Here is a tiny trained network, its code and every weight. The questions are about switching its units off for an input and a target symbol, where a switched-off unit gives its printed mean instead of its output.

import numpy as np


def w(rows, s, z=0):
    codes = np.array(rows[::2]) - 128.0
    scale = np.full(codes.shape[1], s)
    scale[-1] = z or s
    return codes * scale


def norm(h):
    return h / np.sqrt((h * h).mean(-1, keepdims=True) + 1e-5)


def f(y):
    return np.maximum(y, 0)


def softmax(a):
    e = np.exp(a - a.max(-1, keepdims=True))
    return e / e.sum(-1, keepdims=True)


def log_softmax(a):
    a = a - a.max(-1, keepdims=True)
    return a - np.log(np.exp(a).sum(-1, keepdims=True))


def net(x, mask):
    ids = ['ΓΛΠΨΩαβδεζηθμξστ'.index(c) for c in x.split()]
    T = len(ids)
    res = E[ids] + P[:T]
    u = 0
    for l in range(2):
        r = norm(res)
        for j in range(2):
            rows = slice(2 * j, 2 * j + 2)
            q, k, v = (r @ M[l][rows].T for M in (Q, K, V))
            z = softmax(np.where(np.tri(T) > 0, q @ k.T / 2**0.5, -1e9)) @ v
            o = O[l][rows]
            res = res + np.where(mask[u + j], z, o[:, -1]) @ o[:, :-1]
        u += 2
        y = f(norm(res) @ A[l][:, :-1].T + A[l][:, -1])
        res = res + np.where(mask[u : u + 12], y, B[l][:, -1]) @ B[l][:, :-1]
        u += 12
    return log_softmax(norm(res)[-1] @ U[:, :-1].T + U[:, -1])


Q, K, V, O, A, B = {}, {}, {}, {}, {}, {}
E = w([
[188,163,147,118,100,175,51,79,81],'Γ',
[83,113,7,89,139,106,140,116,124],'Λ',
[108,96,35,12,114,88,151,115,145],'Π',
[170,76,140,148,58,164,67,129,16],'Ψ',
[72,111,153,69,106,150,217,23,141],'Ω',
[121,114,112,127,193,75,215,118,99],'α',
[110,70,98,106,110,242,142,130,182],'β',
[76,172,32,145,150,72,82,88,123],'δ',
[192,90,109,193,56,135,149,124,115],'ε',
[134,120,52,142,222,152,89,98,88],'ζ',
[117,155,145,120,174,81,59,137,109],'η',
[166,110,181,106,101,110,10,155,174],'θ',
[132,159,168,200,147,125,174,84,139],'μ',
[195,210,186,129,64,142,163,45,205],'ξ',
[183,114,163,167,100,10,80,119,86],'σ',
[209,195,158,152,57,64,182,169,156],'τ',
],0.02)
P = w([
[162,23,60,184,152,23,28,77,209],'0',
[29,234,72,136,88,132,120,147,97],'1',
[206,2,176,166,94,47,93,66,146],'2',
[39,232,96,120,102,153,121,149,103],'3',
[214,41,204,118,126,81,111,71,151],'4',
[39,222,119,105,105,167,123,158,111],'5',
[222,47,168,97,132,110,154,65,126],'6',
[44,218,123,100,112,178,128,164,115],'7',
[228,65,158,71,162,135,178,62,127],'8',
[50,222,137,92,107,172,131,158,106],'9',
[235,80,144,40,190,158,204,56,129],'10',
[46,207,137,94,111,179,128,171,105],'11',
[236,94,142,9,219,182,221,59,137],'12',
[75,229,121,93,121,174,141,173,101],'13',
],0.0082)
Q[0] = w([
[77,104,147,96,72,238,70,7,143],'0.h0',
[132,67,132,120,163,169,56,113,40],'0.h0',
[78,118,137,120,111,162,121,115,145],'0.h1',
[226,160,120,131,97,106,97,58,155],'0.h1',
],0.014)
K[0] = w([
[98,126,112,74,62,204,76,6,157],'0.h0',
[99,94,113,55,147,134,26,150,48],'0.h0',
[85,122,127,102,93,141,127,99,145],'0.h1',
[161,170,162,151,97,132,128,125,134],'0.h1',
],0.015)
V[0] = w([
[162,162,16,71,48,149,134,174,175],'0.h0',
[255,120,192,3,191,189,190,176,128],'0.h0',
[132,142,130,218,94,131,59,156,131],'0.h1',
[182,141,111,192,106,133,23,137,165],'0.h1',
],0.0076)
O[0] = w([
[90,36,201,89,59,174,3,223,153,204],'0.h0',
[64,74,63,194,101,81,45,145,191,255],'0.h0',
[126,66,117,156,118,145,78,174,160,190],'0.h1',
[164,83,141,153,90,126,72,182,164,181],'0.h1',
],0.004,0.00062)
A[0] = w([
[80,142,112,103,152,52,88,141,75,178],'0.n0',
[83,164,110,161,141,135,148,87,118,141],'0.n1',
[165,3,116,127,164,142,74,67,146,93],'0.n2',
[139,59,104,110,124,182,109,157,143,64],'0.n3',
[72,118,75,199,95,170,117,160,65,123],'0.n4',
[71,178,135,143,124,157,167,171,91,142],'0.n5',
[89,220,144,163,160,186,83,126,78,99],'0.n6',
[143,23,112,136,176,49,95,106,105,122],'0.n7',
[172,107,125,111,167,101,132,100,44,102],'0.n8',
[171,113,94,82,139,105,73,91,88,251],'0.n9',
[90,141,117,171,95,181,137,118,144,17],'0.n10',
[59,193,117,192,114,53,127,143,110,39],'0.n11',
],0.015,0.0035)
B[0] = w([
[142,107,181,57,189,125,171,128,165,218],'0.n0',
[123,187,181,192,156,113,110,126,109,253],'0.n1',
[159,129,132,185,191,51,86,42,143,212],'0.n2',
[116,73,179,77,164,184,162,150,144,158],'0.n3',
[53,171,74,169,213,153,136,136,122,161],'0.n4',
[30,113,178,111,149,113,129,176,145,238],'0.n5',
[91,127,145,170,138,209,66,86,185,220],'0.n6',
[137,80,98,197,55,137,117,72,139,227],'0.n7',
[102,167,164,121,143,131,189,169,168,232],'0.n8',
[116,88,166,93,148,200,116,100,105,228],'0.n9',
[106,97,136,133,82,156,187,78,178,159],'0.n10',
[179,99,6,110,89,111,82,146,192,254],'0.n11',
],0.016,0.0066)
Q[1] = w([
[151,243,85,140,73,145,92,136,105],'1.h0',
[129,76,88,177,175,112,166,247,122],'1.h0',
[151,68,169,86,180,138,113,105,198],'1.h1',
[125,23,124,127,141,177,194,166,177],'1.h1',
],0.013)
K[1] = w([
[144,162,150,179,47,122,87,137,176],'1.h0',
[160,119,113,129,179,102,144,217,97],'1.h0',
[169,155,139,161,104,202,172,194,117],'1.h1',
[214,255,123,36,227,134,84,130,85],'1.h1',
],0.009)
V[1] = w([
[158,123,98,55,28,117,179,212,159],'1.h0',
[58,18,151,36,255,152,207,16,172],'1.h0',
[10,194,145,82,59,184,68,247,212],'1.h1',
[80,103,111,149,112,110,98,209,156],'1.h1',
],0.007)
O[1] = w([
[160,246,181,121,171,179,164,133,116,51],'1.h0',
[243,36,68,212,37,49,77,106,136,253],'1.h0',
[135,254,171,161,159,134,176,197,99,150],'1.h1',
[128,173,148,137,81,144,110,185,134,143],'1.h1',
],0.0043,0.005)
A[1] = w([
[185,65,95,188,74,57,43,127,134,126],'1.n0',
[124,203,161,110,142,127,230,129,65,22],'1.n1',
[165,202,99,63,186,179,118,119,128,155],'1.n2',
[112,33,192,145,139,115,46,181,85,125],'1.n3',
[145,118,160,116,165,175,134,61,118,166],'1.n4',
[147,170,162,148,128,101,221,83,96,77],'1.n5',
[147,155,124,3,123,158,148,144,108,4],'1.n6',
[93,111,29,135,173,96,100,139,128,38],'1.n7',
[61,190,93,93,131,178,114,159,129,106],'1.n8',
[120,146,137,183,150,123,87,96,87,64],'1.n9',
[218,76,170,119,115,126,119,118,137,240],'1.n10',
[156,160,135,139,150,220,164,138,147,160],'1.n11',
],0.016,0.0018)
B[1] = w([
[118,3,89,69,225,145,125,94,93,245],'1.n0',
[134,35,50,121,185,135,142,13,165,176],'1.n1',
[102,49,195,97,122,124,107,149,41,166],'1.n2',
[145,182,183,118,60,109,199,190,88,161],'1.n3',
[246,129,132,117,115,109,147,131,94,209],'1.n4',
[107,192,176,55,77,183,80,220,106,217],'1.n5',
[148,123,58,38,201,204,110,135,134,164],'1.n6',
[138,204,173,100,126,119,157,46,48,152],'1.n7',
[198,123,103,160,34,56,111,203,120,214],'1.n8',
[82,89,84,165,98,92,151,142,159,179],'1.n9',
[123,171,167,254,83,80,147,116,121,248],'1.n10',
[132,152,60,92,170,117,146,79,125,184],'1.n11',
],0.016,0.011)
U = w([
[160,17,73,163,160,68,128,78,123,189],'Γ',
[186,127,246,181,104,94,162,171,88,112],'Λ',
[202,227,142,132,82,140,205,82,182,65],'Π',
[166,144,114,12,209,193,176,98,83,163],'Ψ',
[82,162,104,97,176,77,6,83,99,63],'Ω',
[135,88,223,91,164,157,52,162,203,2],'α',
[98,154,165,164,235,201,121,169,102,186],'β',
[23,100,168,63,45,118,131,88,130,102],'δ',
[102,150,128,104,216,41,214,171,192,46],'ε',
[94,70,88,126,107,223,230,154,183,33],'ζ',
[154,106,49,82,66,70,100,205,130,184],'η',
[83,135,96,179,153,199,180,205,25,162],'θ',
[74,170,137,78,160,45,145,123,8,50],'μ',
[93,179,17,152,128,110,215,108,65,132],'ξ',
[133,100,125,150,87,249,50,125,90,25],'σ',
[80,152,74,223,125,131,89,130,210,176],'τ',
],0.011,0.0025)

Each question gives the input, a string of symbols that net reads in full, and the target symbol t.
The units are the heads (2 rows each of Q, K, V and O) and the neurons (one row each of A and B). Each row of codes is followed by its name. A weight is (code - 128) times the scale printed after its matrix; where a second scale follows, it is the last column's (O, A, B and U).
mask holds one flag per unit, layer by layer, with each layer's heads first. A switched-off unit (its flag False) gives its mean, the last column of its rows in O or B, instead of its output. The means were averaged over made-up inputs and are rounded, as every weight is.
A unit's drop is (log p(t) with every unit on - log p(t) with that unit switched off) / (log p(t) with every unit on - log p(t) with every unit switched off).
The circuit of an input: a set's keep is (log p(t) with only the set's units on - log p(t) with every unit switched off) / (log p(t) with every unit on - log p(t) with every unit switched off). Starting from the 12 units with the biggest drops (on a tie, the unit counted first), units are removed one at a time, each time the one whose removal leaves the highest keep (on an exact tie, the one counted first), for as long as the keep stays at least 0.8.
circuit, biggest first: the units of the circuit, biggest drop first
unit that matters most: the unit with the biggest drop
top k neurons: the k neurons with the biggest drops, biggest first
k most important neurons of layer l: the k neurons of layer l with the biggest drops, biggest first
which heads matter: for each layer, one digit per head in row order, 1 if its drop is at least 0.15 and else 0, layers parted by /
input τ α ξ α μ α μ τ Ω μ τ δ, target Ω: unit that matters most	0.n6
input ε μ α β α β Ω η Ω μ ξ τ α, target Π: top 4 neurons	1.n0, 0.n8, 0.n5, 0.n7
input τ Λ β α Ψ Ω Ω ξ δ τ Ω α τ, target Π: which heads matter	10 / 10
input σ ξ μ τ ξ, target Λ: circuit, biggest first	1.n10, 0.n11
input Π α τ α τ α ζ Ψ τ μ Ψ, target Λ: top 4 neurons	0.n8, 1.n3, 0.n11, 0.n3
input α τ ε τ τ Ω μ η μ β ξ α τ, target Ψ: which heads matter	00 / 10
input η μ ξ η τ α α Γ Γ, target Λ: top 3 neurons	0.n9, 1.n3, 0.n11
input ξ η η α Λ μ α Ψ α τ μ, target Λ: circuit, biggest first	1.n5, 0.n11
input Ω θ α Π α α ξ ζ τ σ η τ α, target Ψ: top 3 neurons	0.n2, 0.n8, 0.n11
input μ ξ ξ Π β Ω Π Γ μ σ ζ δ σ, target Λ: top 4 neurons	0.n8, 0.n11, 1.n10, 0.n9
input δ μ Λ μ α β δ, target Λ: 3 most important neurons of layer 0	0.n0, 0.n9, 0.n8
input Γ α τ β ξ τ μ τ β δ α, target Λ: top 3 neurons	0.n8, 1.n5, 0.n3
input μ α τ τ θ τ α δ ξ, target Γ: circuit, biggest first	1.n0, 1.h0
input Ω τ α τ Ω μ τ τ τ δ τ τ Ω, target Π: 2 most important neurons of layer 0	0.n5, 0.n4
input τ α Γ ε τ α τ ζ, target β: which heads matter	00 / 00
input η μ β β τ τ μ μ μ α, target ε: top neuron	0.n0
input θ β α α α τ μ α α, target Ψ: 3 most important neurons of layer 0	0.n8, 0.n2, 0.n11
input τ μ τ ε τ μ Ω η, target α: circuit, biggest first	0.n0, 0.n6
input ξ τ μ μ τ τ μ, target Π: top 4 neurons	1.n0, 1.n5, 0.n5, 1.n1
input Γ σ ζ μ τ, target Γ: 2 most important neurons of layer 0	0.n1, 0.n8
input τ τ δ η Λ Λ, target μ: unit that matters most	0.n4
input Ψ ε α μ ξ Ω τ Ω τ σ ξ, target Λ: top 2 neurons	0.n11, 1.n10
input μ τ μ τ Γ Λ τ, target Π: 3 most important neurons of layer 0	0.n2, 0.n7, 0.n4
input μ ε τ ε, target ξ: top 2 neurons	0.n4, 1.n7
input μ α Γ α ξ ε τ τ τ Ψ μ, target Λ: top 4 neurons	1.n5, 0.n11, 0.n4, 0.n5
input τ ξ τ β τ τ β, target Λ: top 4 neurons	0.n3, 1.n3, 1.n10, 0.n11
input α τ Ω σ μ τ Ω Λ, target μ: unit that matters most	1.n7
input τ Ω τ Ψ, target θ: top 2 neurons	0.n4, 1.n8
input η τ σ μ τ τ Π τ η, target Λ: 4 most important neurons of layer 0	0.n0, 0.n8, 0.n9, 0.n11
input τ α μ τ τ η Λ τ Λ Ω ξ, target Γ: which heads matter	10 / 10
